In the rows, zero is written as 128.
Each row is followed by its group and then its class within the group.
[113 132 120 109 154 111 231 122 158 128 128 127 133 119 131 141 150  93
 142 131  55 127 167]	R.L
[117 132 125  65 148 115 188 117 161 118 110 142 134 110 170 148 123 139
 121 145  89 130 149]	R.U
[124 134 133 160 157 135 210 133 114 125 141 108 116 133 104 129 164 102
 145 120 102 134 160]	P.B
[102 139 117 149 154 126 216 128 115 120 127 126 108 121 137 158 137 108
 154 129  51 143 183]	R.L
[113 131 124  47 150 118 203 121 177 127 127 139 144  98 156 141 128 123
 108 149  94 128 156]	R.U
[120 121 122 126 151 125 245 129 141 116 143 116 144 116 134 156 150 109
 148 112  85 138 160]	P.B
[116 118 129  59 147 137 237 129 148 137 131 128 132 135 133 136 101 114
 126 133  83 127 173]	E.Z
[110 122 128  29 148 128 219 125 163 140 148 136 133 108 143 138  91 113
 133 138  95 113 159]	E.Z
[113 114 154  15 136 118 176 106 176 147 120 151 137 124 150 145 119 122
 111 142 103 120 134]	E.Z
[114 128 120  40 130 118 212 134 138 126 130 134 133 128 146 117  77 119
 122 139  81 118 162]	E.Z
[115 128 124  85 147 128 230 140 152 137 137 132 132 127 150 136  87 124
 127 141  95 119 131]	E.A
[122 130 116  65 143 126 252 126 142 125 138 119 142 125 128 135 118 111
 145 130  88 120 180]	E.A
[134 131 128  57 137 152 184 129 137 140 138 119 141 124 135 120 105 118
 107 132 137 105 124]	E.Z
[117 140 124 124 150 127 201 134 124 122 127 133 119 123 120 143  71 119
 146 130  71 128 175]	R.L

Each row is followed by its group and then its class within the group.
[141 129 131 129 125 136 162 133 134 128 120 138 119 117 126 145 118 122
 123 117 134 108 121]	Q327.Q732
[139 110 133 139 127 121 139 129 111 108 120 171 121 134 128 136 114 152
 143 129 138  95 117]	Q534.Q451
[136 111 136 135 133 127 155 130 109 129 134 147 116 122 129 150 133 130
 115 123 148  97 130]	Q327.Q732
[127 116 122 121 135 127 115 130 122 105 129 154 133 134 130 129 105 142
 116 130 137 125 114]	Q534.Q451
[145 125 136 139 125 130 171 126 116 121 133 142 121 120 132 155 117 130
 131 131 145 102 127]	Q327.Q732
[116 122 131 128 101 122 105 128 107 107 125 154 125 138 132 115 111 130
 139 130 124 116 124]	Q534.Q678
[137 128 115 122 169 131 128 127 139 132 144 126 127 157 114 134 134 135
 129 122 127 118 125]	Q534.Q678
[124  92 130 147 132 122 160 110 117 143 139 146 129 143 131 110 133 146
 155 154 117 139 117]	Q534.Q678
[129 142 135 123 105 132 150 132 138 136 122 130 120 120 131 131 116 105
 122 122 126 111 137]	Q327.Q269
[171 139 138 130 135 131 167 135 133 136 107 150 121  95 124 147 149 114
 150 121 134  73 136]	Q327.Q269
[119 130 124 124 134 123 132 129 123 115 142 150 121 125 126 141 116 139
 129 126 140  85 122]	Q534.Q678
[139 135 123 126 150 127 142 123 131 108 110 164 125 143 119 124 138 140
 163 122 116 101 116]	Q534.Q451
[153 108 130 124 152 120 155 133 116 144 125 173 116 127 125 141 146 147
 141 120 135  76 125]	Q534.Q451
[156 121 144 149 106 133 172 123 114 132 126 132 122 116 134 150 122 109
 133 131 141 105 131]	Q327.Q732
[134 121 128 122 159 126 140 135 127 114 117 165 126 132 122 134 144 150
 137 123 136  86 131]	Q534.Q451
[128 134 124 126 111 125 118 133 113 109 124 157 117 133 125 133 105 136
 135 115 130  88 120]	Q534.Q451
[113 104 127 126 135 126 130 126 114 107 134 146 128 137 129 122 131 147
 125 134 129 136 115]	Q534.Q678
[144 137 134 132 117 134 152 136 123 114 124 147 116 100 130 154 123 123
 126 118 140  65 127]	Q327.Q269
[121 130 126 129 136 126 140 121 135 140 136 139 126 139 128 123 130 124
 140 130 122 105 134]	Q534.Q678
[141 152 126 126 122 135 131 134 147 132 123 123 123 107 127 146 112 113
 120 116 138  80 133]	Q327.Q269
[133 142 132 129  99 139 145 129 136 124 112 151 116 107 130 125 127  98
 139 119 122  66 123]	Q327.Q732
[140 127 142 133  98 128 149 132 116 117 128 149 121  96 139 142 121 106
 127 131 147  66 131]	Q327.Q732
[150 137 128 136 128 142 163 136 138 123 105 140 117 116 129 153 119 118
 121 112 142 103 126]	Q327.Q732
[143 106 129 134 157 127 140 131 117 121 129 143 131 139 126 141 132 147
 129 133 140 117 127]	Q534.Q451
[154 118 128 134 148 122 152 131 118 123 116 147 128 128 125 141 141 155
 147 125 130 126 117]	Q534.Q451
[124 129 136 126  94 130 141 133 116 110 120 154 118 112 138 129 106 116
 124 127 135 118 122]	Q327.Q732
[133 131 132 133 124 120 158 128 121 131 117 154 117 139 126 126 133 138
 159 120 117 106 127]	Q534.Q451
[124 126 134 121 133 120 133 129 113 114 129 162 123 137 126 131 128 133
 138 129 132  99 133]	Q534.Q678
[145 111 135 134 136 135 178 129 134 152 125 160 118 111 133 134 132 121
 129 129 141  70 129]	Q327.Q269
[118 147 135 117  80 126 127 129 132 126 114 128 125 122 137 120  99  97
 124 123 117 144 137]	Q327.Q269
[120 127 122 115 142 123 119 127 113 125 138 144 122 141 124 132 126 134
 120 120 133 131 118]	Q534.Q678
[159 197 109 119 157 162 163 121 192 122  83  91 128 179  99 126 124  97
 167  79  76 183 109]	Q327.Q269

Each row is followed by its group and then its class within the group.
[131 125 154 128 145 105 119 176 140 130 124 136 137 131 107 123 110 150
 132 104 147 142 126]	T.[76]
[135 128  98 129 127  77 109 153 132 117 130 129 132 121 109 114 128 109
 129 117 134 146 149]	Q.[67]
[136 118 133 132 128 111 120 124 129 116 138 122 141 125 111 125 127 119
 125 129 131 136 127]	Q.[67]
[128 120 122 130 138 105 123 155 139 119 124 137 140 154 126 124 133 130
 133 105 138 146 133]	T.[74]
[113 148 151 128 148 105 105 184 149 139 128 131 141 110 100 113 120  98
 135  99 236 152  90]	T.[71]
[110 127 143 129 148  94 122 189 149 117 131 140 131 120  94 113 131 117
 144  82 146 144 116]	T.[74]
[130 121 166 125 150 111 130 153 151 119 131 134 149 138 110 127 114 130
 131 107 134 137 143]	T.[76]
[144 121  99 132 142 101 111 131 126 127 132 118 139 126 123 129 134 118
 125 145 128 146 131]	Q.[72]
[118 124 231 129 144 141 144 139 162 114 144 112 167 129 102 143 118 115
 120 110 131 108 112]	T.[74]
[118 120 133 134 155 134 120 166 140 113 122 148 141 101 105 117 124 132
 134  90 141 142 119]	T.[74]
[135 128 108 130 137 116 122 120 127 122 154 119 134 122 119 131 132 121
 126 141 124 133 123]	Q.[72]
[131 128 162 128 130 128 132 121 134  93 123 132 142 147 133 135 153 153
 135  98 122 127 125]	T.[76]
[118 137 221 127 136 132 128 159 157 113 146 123 151 119 100 136 106  84
 130  94 132 128 115]	T.[74]
[143 136  95 123 132  86  93 160 122 135 128 130 123 109 118 116 131 106
 131 125 139 117 134]	Q.[62]
